Here is a tiny trained network, its code and every weight. The questions are about switching its units off for an input and a class, where a switched-off unit gives its printed mean instead of its output.

import numpy as np


def w(rows, s, z=0):
    codes = np.array(rows[::2]) - 128.0
    scale = np.full(codes.shape[1], s)
    scale[-1] = z or s
    return codes * scale


def f(y):
    return y / 2 * (1 + np.tanh(0.7978845608 * (y + 0.044715 * y**3)))


def log_softmax(a):
    a = a - a.max(-1, keepdims=True)
    return a - np.log(np.exp(a).sum(-1, keepdims=True))


def net(x, mask):
    res = np.array(x, float).reshape(1, 8) / 4 @ E
    y = f(res @ A[0][:, :-1].T + A[0][:, -1])
    res = res + np.where(mask, y, B[0][:, -1]) @ B[0][:, :-1]
    return log_softmax(res[-1] @ U[:, :-1].T + U[:, -1])


A, B = {}, {}
E = w([
[187,159,64,181,194,79,190],'x0',
[240,124,142,115,206,27,223],'x1',
[185,228,123,227,44,53,100],'x2',
[185,235,170,161,98,98,38],'x3',
[139,145,45,52,130,189,124],'x4',
[163,74,192,98,70,183,167],'x5',
[105,108,107,91,41,81,173],'x6',
[246,107,1,157,168,124,62],'x7',
],0.0088)
A[0] = w([
[99,68,121,125,190,146,165,156],'n0',
[173,100,230,90,131,94,191,121],'n1',
[83,90,138,118,87,179,158,4],'n2',
[80,120,57,63,122,95,104,122],'n3',
[166,121,79,91,120,158,16,32],'n4',
[117,134,173,156,249,126,138,175],'n5',
],0.017,0.0036)
B[0] = w([
[81,178,149,121,85,117,115,240],'n0',
[179,97,72,149,169,159,131,251],'n1',
[158,154,96,138,158,75,131,230],'n2',
[80,153,126,89,169,41,118,201],'n3',
[181,42,158,155,136,228,185,244],'n4',
[60,72,83,6,150,115,169,237],'n5',
],0.011,0.013)
U = w([
[215,101,2,145,206,100,188,197],'0',
[97,220,99,156,76,90,38,137],'1',
[238,137,105,249,84,194,71,2],'2',
[48,39,106,79,114,251,147,139],'3',
],0.0082,0.0081)

Each question gives the input, the list of numbers given to net, and the class t.
The units are the neurons (one row each of A and B). Each row of codes is followed by its name. A weight is (code - 128) times the scale printed after its matrix; where a second scale follows, it is the last column's (A, B and U).
mask holds one flag per neuron, in row order. A switched-off neuron (its flag False) gives its mean, the last column of its row in B, instead of its output. The means were averaged over made-up inputs and are rounded, as every weight is.
A unit's drop is (log p(t) with every unit on - log p(t) with that unit switched off) / (log p(t) with every unit on - log p(t) with every unit switched off).
The circuit of an input: a set's keep is (log p(t) with only the set's units on - log p(t) with every unit switched off) / (log p(t) with every unit on - log p(t) with every unit switched off). Starting from all 6 units, units are removed one at a time, each time the one whose removal leaves the highest keep (on an exact tie, the one counted first), for as long as the keep stays at least 0.8.
circuit, biggest first: the units of the circuit, biggest drop first
top k neurons: the k neurons with the biggest drops, biggest first
drop when u is switched off: that unit's drop, to one decimal
input [-3,-5,6,-2,1,-1,2,-2], class 1: circuit, biggest first -> n4
input [3,-4,-5,-5,1,5,6,-4], class 1: circuit, biggest first -> n0; n4; n2
input [-1,1,5,-1,2,5,-7,4], class 2: circuit, biggest first -> n5; n3
input [7,5,-1,-5,-4,-6,5,-8], class 3: top 4 neurons -> n5; n2; n0; n3
input [-2,1,-3,4,1,1,3,7], class 2: circuit, biggest first -> n5; n4
input [-8,0,4,-8,6,-6,1,7], class 3: top 3 neurons -> n4; n2; n1
input [-3,-3,2,-4,5,-4,5,-4], class 1: top 2 neurons -> n4; n1
input [-6,3,-6,-3,-1,-4,4,-7], class 0: top 2 neurons -> n2; n1
input [2,-2,6,-5,7,2,-1,-5], class 0: top 2 neurons -> n0; n2
input [0,1,-6,-8,1,1,3,-3], class 0: drop when n2 is switched off -> 1.0
input [-4,1,5,6,-4,1,-5,0], class 2: drop when n3 is switched off -> 0.6
input [-7,-6,6,3,-4,3,5,3], class 2: drop when n5 is switched off -> 0.9
